Below are the code and all the weights of a small trained network. Each question names an input and a class and asks about switching units off, where a switched-off unit gives its printed mean instead of its output.

import numpy as np


def w(rows, s, z=0):
    codes = np.array(rows[::2]) - 128.0
    scale = np.full(codes.shape[1], s)
    scale[-1] = z or s
    return codes * scale


def f(y):
    return np.maximum(y, 0)


def log_softmax(a):
    a = a - a.max(-1, keepdims=True)
    return a - np.log(np.exp(a).sum(-1, keepdims=True))


def net(x, mask):
    res = np.array(x, float).reshape(1, 2) / 4 @ E
    y = f(res @ A[0][:, :-1].T + A[0][:, -1])
    res = res + np.where(mask, y, B[0][:, -1]) @ B[0][:, :-1]
    return log_softmax(res[-1] @ U[:, :-1].T + U[:, -1])


A, B = {}, {}
E = w([
[254,29,102,168,244,249,197,83],'x0',
[55,65,194,219,77,111,189,9],'x1',
],0.0092)
A[0] = w([
[127,110,184,184,142,151,172,140,62],'neuron 1',
[122,103,157,218,105,158,175,126,40],'neuron 2',
[99,159,185,169,114,86,202,43,2],'neuron 3',
[157,3,155,112,201,173,206,126,17],'neuron 4',
[120,118,143,254,90,126,135,108,20],'neuron 5',
[246,30,86,214,182,183,160,127,114],'neuron 6',
[160,185,111,143,113,179,110,239,26],'neuron 7',
[136,135,76,31,223,115,155,182,24],'neuron 8',
[82,49,161,164,114,145,181,77,170],'neuron 9',
],0.0078,0.0086)
B[0] = w([
[148,85,140,177,117,134,154,166,148],'neuron 1',
[180,87,116,181,130,135,179,192,155],'neuron 2',
[140,133,225,178,98,165,186,219,161],'neuron 3',
[81,151,144,127,30,50,207,179,193],'neuron 4',
[126,99,219,191,126,185,210,255,152],'neuron 5',
[48,148,90,79,100,91,124,119,250],'neuron 6',
[153,77,160,187,114,145,205,191,158],'neuron 7',
[164,70,213,218,147,190,186,207,167],'neuron 8',
[190,130,136,125,185,179,90,102,214],'neuron 9',
],0.011,0.013)
U = w([
[7,150,137,123,34,49,140,169,27],'0',
[212,95,155,168,162,182,142,184,64],'1',
[133,151,73,85,206,135,58,58,247],'2',
],0.013,0.016)

Each question gives the input, the list of numbers given to net, and the class t.
The units are the neurons (one row each of A and B). Each row of codes is followed by its name. A weight is (code - 128) times the scale printed after its matrix; where a second scale follows, it is the last column's (A, B and U).
mask holds one flag per neuron, in row order. A switched-off neuron (its flag False) gives its mean, the last column of its row in B, instead of its output. The means were averaged over made-up inputs and are rounded, as every weight is.
A unit's drop is (log p(t) with every unit on - log p(t) with that unit switched off) / (log p(t) with every unit on - log p(t) with every unit switched off).
The circuit of an input: a set's keep is (log p(t) with only the set's units on - log p(t) with every unit switched off) / (log p(t) with every unit on - log p(t) with every unit switched off). Starting from all 9 units, units are removed one at a time, each time the one whose removal leaves the highest keep (on an exact tie, the one counted first), for as long as the keep stays at least 0.8.
units of the circuit, in order: the units of the circuit, biggest drop first
unit that matters most: the unit with the biggest drop
top k neurons: the k neurons with the biggest drops, biggest first
drop of u: that unit's drop, to one decimal
input [-3,-3], class 2: units of the circuit, in order => neuron 4; neuron 3
input [-5,7], class 1: unit that matters most => neuron 6
input [5,0], class 0: top 2 neurons => neuron 4; neuron 6
input [8,6], class 0: top 2 neurons => neuron 6; neuron 4
input [-2,-4], class 1: top 2 neurons => neuron 6; neuron 4
input [6,-6], class 0: top 3 neurons => neuron 6; neuron 4; neuron 9
input [2,-2], class 2: drop of neuron 4 => 0.2
input [5,1], class 0: drop of neuron 6 => 0.1
input [3,-3], class 2: drop of neuron 4 => 0.2
input [8,2], class 0: top 2 neurons => neuron 4; neuron 6
